Below are the code and all the weights of a small trained network. Each question names an input and a class and asks about switching units off, where a switched-off unit gives its printed mean instead of its output.

import numpy as np


def w(rows, s, z=0):
    codes = np.array(rows[::2]) - 128.0
    scale = np.full(codes.shape[1], s)
    scale[-1] = z or s
    return codes * scale


def f(y):
    return y / 2 * (1 + np.tanh(0.7978845608 * (y + 0.044715 * y**3)))


def log_softmax(a):
    a = a - a.max(-1, keepdims=True)
    return a - np.log(np.exp(a).sum(-1, keepdims=True))


def net(x, mask):
    res = np.array(x, float).reshape(1, 8) / 4 @ E
    y = f(res @ A[0][:, :-1].T + A[0][:, -1])
    res = res + np.where(mask, y, B[0][:, -1]) @ B[0][:, :-1]
    return log_softmax(res[-1] @ U[:, :-1].T + U[:, -1])


A, B = {}, {}
E = w([
[108,151,135,90,215,117,223,99,135,115,117,198],'x0',
[120,155,117,171,134,118,94,130,197,22,154,135],'x1',
[145,166,171,106,75,5,168,22,145,139,58,95],'x2',
[71,234,49,118,120,203,178,107,79,87,161,185],'x3',
[63,174,40,88,202,74,157,92,90,144,86,133],'x4',
[255,153,197,142,124,119,151,188,90,112,210,168],'x5',
[104,192,33,114,37,124,71,115,172,26,121,155],'x6',
[96,152,150,144,71,159,127,138,201,70,187,183],'x7',
],0.0082)
A[0] = w([
[2,161,54,84,190,214,83,131,65,84,138,168,251],'n0',
[49,99,39,125,176,160,141,166,131,139,213,150,179],'n1',
[128,157,89,162,167,162,131,157,161,136,184,100,159],'n2',
[88,139,69,111,167,192,132,105,158,181,180,123,161],'n3',
[218,135,172,154,99,77,139,159,182,124,152,96,182],'n4',
[132,91,152,76,217,98,197,121,130,165,30,95,248],'n5',
[210,83,202,171,134,173,72,160,140,135,181,114,227],'n6',
[47,215,43,114,21,99,156,121,145,85,27,158,232],'n7',
],0.0072,0.0028)
B[0] = w([
[2,188,20,206,153,173,179,187,38,63,127,149,250],'n0',
[111,128,126,194,167,169,171,144,74,118,144,190,202],'n1',
[72,150,200,119,182,203,111,177,110,131,111,173,162],'n2',
[83,123,131,199,129,160,145,157,121,117,60,179,171],'n3',
[131,129,186,121,96,163,77,97,136,216,195,41,188],'n4',
[146,34,39,97,236,25,169,116,164,183,134,146,226],'n5',
[145,75,184,58,82,144,71,188,72,157,158,114,217],'n6',
[88,245,95,39,43,116,136,44,167,11,145,121,248],'n7',
],0.0083,0.013)
U = w([
[199,78,254,126,55,127,48,153,126,146,208,110,255],'0',
[71,203,37,79,31,38,142,23,197,40,112,133,138],'1',
[39,157,9,233,134,157,181,176,59,65,103,206,78],'2',
[157,45,103,101,198,8,177,107,126,205,80,149,25],'3',
],0.0071,0.00098)

Each question gives the input, the list of numbers given to net, and the class t.
The units are the neurons (one row each of A and B). Each row of codes is followed by its name. A weight is (code - 128) times the scale printed after its matrix; where a second scale follows, it is the last column's (A, B and U).
mask holds one flag per neuron, in row order. A switched-off neuron (its flag False) gives its mean, the last column of its row in B, instead of its output. The means were averaged over made-up inputs and are rounded, as every weight is.
A unit's drop is (log p(t) with every unit on - log p(t) with that unit switched off) / (log p(t) with every unit on - log p(t) with every unit switched off).
The circuit of an input: a set's keep is (log p(t) with only the set's units on - log p(t) with every unit switched off) / (log p(t) with every unit on - log p(t) with every unit switched off). Starting from all 8 units, units are removed one at a time, each time the one whose removal leaves the highest keep (on an exact tie, the one counted first), for as long as the keep stays at least 0.8.
circuit, biggest first: the units of the circuit, biggest drop first
k most important neurons: the k neurons with the biggest drops, biggest first
drop of u: that unit's drop, to one decimal
input [-1,2,4,-3,7,8,0,0], class 3: most important neuron : [n7]
input [7,4,2,4,-3,3,-3,-1], class 3: circuit, biggest first : [n0; n7]
input [-1,0,-1,-2,5,2,3,-1], class 1: 3 most important neurons : [n0; n1; n3]
input [4,-8,3,3,7,-4,4,-4], class 1: 2 most important neurons : [n7; n2]
input [-2,-5,8,-6,1,-2,-1,7], class 3: 2 most important neurons : [n7; n5]
input [-8,-2,-2,-5,5,0,-8,4], class 0: 2 most important neurons : [n6; n0]
input [4,-6,3,2,-2,-8,0,-5], class 1: 3 most important neurons : [n7; n6; n1]
input [3,4,-5,1,-6,-1,-4,6], class 0: 2 most important neurons : [n6; n0]
input [7,-8,5,-6,0,6,2,8], class 0: 2 most important neurons : [n4; n0]
input [6,3,8,-1,7,-1,-2,-4], class 3: 2 most important neurons : [n5; n0]
input [-2,1,-2,1,-4,-4,-8,2], class 0: drop of n0 : 0.3
input [3,-5,0,0,-2,1,-3,2], class 3: drop of n0 : 0.1
input [8,-4,5,-1,3,8,6,-8], class 3: drop of n5 : 0.1
